Below is a small trained network, with its code and all its weights. Each question gives an input and a class and asks what happens when units are switched off, that is, made to give their printed mean instead of their output.

import numpy as np


def w(rows, s, z=0):
    codes = np.array(rows[::2]) - 128.0
    scale = np.full(codes.shape[1], s)
    scale[-1] = z or s
    return codes * scale


def norm(h):
    return h / np.sqrt((h * h).mean(-1, keepdims=True) + 1e-5)


def f(y):
    return y / 2 * (1 + np.tanh(0.7978845608 * (y + 0.044715 * y**3)))


def log_softmax(a):
    a = a - a.max(-1, keepdims=True)
    return a - np.log(np.exp(a).sum(-1, keepdims=True))


def net(x, mask):
    res = np.array(x, float).reshape(1, 8) / 4 @ E
    u = 0
    for l in range(4):
        y = f(norm(res) @ A[l][:, :-1].T + A[l][:, -1])
        res = res + np.where(mask[u : u + 3], y, B[l][:, -1]) @ B[l][:, :-1]
        u += 3
    return log_softmax(norm(res)[-1] @ U[:, :-1].T + U[:, -1])


A, B = {}, {}
E = w([
[129,124,130,129,123,128,121,126,128,120],'x0',
[115,138,212,110,63,218,69,19,242,204],'x1',
[128,134,114,122,124,130,128,141,135,130],'x2',
[132,128,130,129,139,130,131,122,129,135],'x3',
[131,134,132,132,145,126,141,122,129,143],'x4',
[124,118,124,129,126,129,134,124,121,134],'x5',
[51,166,34,108,139,158,220,10,171,2],'x6',
[215,130,177,220,45,54,182,118,181,128],'x7',
],0.0031)
A[0] = w([
[146,148,127,120,130,130,114,128,129,125,3],'0.n0',
[158,173,163,91,85,174,56,77,190,217,108],'0.n1',
[120,195,158,78,138,200,3,99,147,227,75],'0.n2',
],0.0027,0.0051)
B[0] = w([
[4,73,100,129,56,216,229,1,255,68,24],'0.n0',
[98,107,177,146,143,134,132,164,151,164,247],'0.n1',
[86,70,153,132,85,140,194,173,109,157,212],'0.n2',
],0.0052,0.0016)
A[1] = w([
[60,132,129,104,81,213,167,3,240,105,129],'1.n0',
[138,177,50,128,128,101,177,121,138,57,3],'1.n1',
[114,140,121,115,149,148,109,116,110,124,158],'1.n2',
],0.0041,0.0014)
B[1] = w([
[205,129,96,139,150,36,94,254,8,152,253],'1.n0',
[110,6,183,101,98,178,174,164,170,127,178],'1.n1',
[135,137,114,106,150,129,135,139,114,118,139],'1.n2',
],0.0055,0.0035)
A[2] = w([
[4,96,156,75,136,246,46,98,156,183,7],'2.n0',
[101,92,83,40,206,159,90,206,60,161,179],'2.n1',
[68,97,49,108,161,116,184,117,90,11,92],'2.n2',
],0.0036,0.0017)
B[2] = w([
[121,3,194,154,86,109,255,223,117,50,150],'2.n0',
[81,142,105,84,105,148,64,97,87,151,254],'2.n1',
[111,181,194,131,160,202,131,52,236,158,187],'2.n2',
],0.0048,0.0047)
A[3] = w([
[231,77,184,173,61,67,90,202,100,183,114],'3.n0',
[155,152,108,206,113,94,253,71,222,34,6],'3.n1',
[168,100,129,109,187,102,161,174,84,184,121],'3.n2',
],0.0034,0.0022)
B[3] = w([
[110,146,68,130,157,138,202,52,173,49,253],'3.n0',
[71,40,181,89,79,153,84,251,2,218,148],'3.n1',
[111,102,114,142,55,123,121,125,113,88,170],'3.n2',
],0.005,0.0052)
U = w([
[103,160,75,70,153,121,9,158,29,158,112],'0',
[78,32,197,111,86,159,175,193,111,149,251],'1',
[222,157,73,189,114,28,158,132,110,80,181],'2',
[161,148,195,193,95,137,131,58,255,165,5],'3',
[74,160,117,76,212,214,150,73,180,69,63],'4',
],0.0093,0.0013)

Each question gives the input, the list of numbers given to net, and the class t.
The units are the neurons (one row each of A and B). Each row of codes is followed by its name. A weight is (code - 128) times the scale printed after its matrix; where a second scale follows, it is the last column's (A, B and U).
mask holds one flag per neuron, layer by layer. A switched-off neuron (its flag False) gives its mean, the last column of its row in B, instead of its output. The means were averaged over made-up inputs and are rounded, as every weight is.
A unit's drop is (log p(t) with every unit on - log p(t) with that unit switched off) / (log p(t) with every unit on - log p(t) with every unit switched off).
The circuit of an input: a set's keep is (log p(t) with only the set's units on - log p(t) with every unit switched off) / (log p(t) with every unit on - log p(t) with every unit switched off). Starting from all 12 units, units are removed one at a time, each time the one whose removal leaves the highest keep (on an exact tie, the one counted first), for as long as the keep stays at least 0.8.
units of the circuit, in order: the units of the circuit, biggest drop first
top k neurons: the k neurons with the biggest drops, biggest first
k most important neurons of layer l: the k neurons of layer l with the biggest drops, biggest first
drop of u: that unit's drop, to one decimal
input [4,-8,-4,3,8,-5,3,-2], class 4: units of the circuit, in order => 1.n0, 2.n2
input [-4,-8,-4,5,6,-3,2,4], class 1: most important neuron of layer 1 => 1.n0
input [7,3,6,2,-8,0,-8,-7], class 1: units of the circuit, in order => 2.n0, 1.n0
input [-3,-6,-6,-7,3,5,4,-6], class 4: top 2 neurons => 1.n0, 2.n2
input [8,5,8,-7,5,0,2,7], class 2: top 2 neurons => 1.n0, 2.n2
input [2,1,7,-6,4,-7,-7,1], class 3: units of the circuit, in order => 1.n0, 3.n0
input [7,4,8,-5,6,-4,8,1], class 2: top 2 neurons => 1.n0, 3.n1
input [4,-7,6,8,-8,6,1,-7], class 4: top 3 neurons => 1.n0, 2.n2, 3.n1
input [-1,8,5,0,7,6,-1,0], class 1: top 4 neurons => 0.n2, 0.n1, 2.n2, 2.n0
input [8,-1,2,8,-4,4,6,1], class 1: top 4 neurons => 1.n1, 3.n0, 3.n1, 2.n2
input [-3,-4,8,0,-5,3,1,-6], class 4: top 3 neurons => 1.n0, 2.n2, 3.n1
input [-7,-8,-2,8,7,8,7,0], class 4: top 2 neurons => 2.n2, 2.n0
input [-4,7,-6,2,-4,0,3,1], class 2: 2 most important neurons of layer 3 => 3.n0, 3.n1
input [1,7,-7,5,5,-4,8,-2], class 0: units of the circuit, in order => 1.n0
input [7,2,7,-5,7,2,7,-5], class 0: top 2 neurons => 1.n0, 3.n0
input [6,1,1,-4,-2,8,-3,5], class 3: top 2 neurons => 1.n0, 2.n0
input [-4,4,5,6,-1,2,-7,-6], class 1: top 2 neurons => 2.n0, 1.n0
input [3,2,-7,4,-4,-6,-3,-6], class 1: top 2 neurons => 2.n0, 1.n0
input [-4,2,0,-3,-5,-4,3,-1], class 0: 2 most important neurons of layer 2 => 2.n1, 2.n0
input [-3,7,-6,-6,-3,7,-6,-6], class 1: units of the circuit, in order => 2.n0
input [7,7,2,-3,6,1,4,1], class 2: drop of 3.n0 => 0.1
input [1,6,-3,-2,5,-3,6,-1], class 0: drop of 1.n0 => 1.0
input [6,5,7,-4,-2,2,-2,-8], class 1: drop of 2.n0 => 0.7
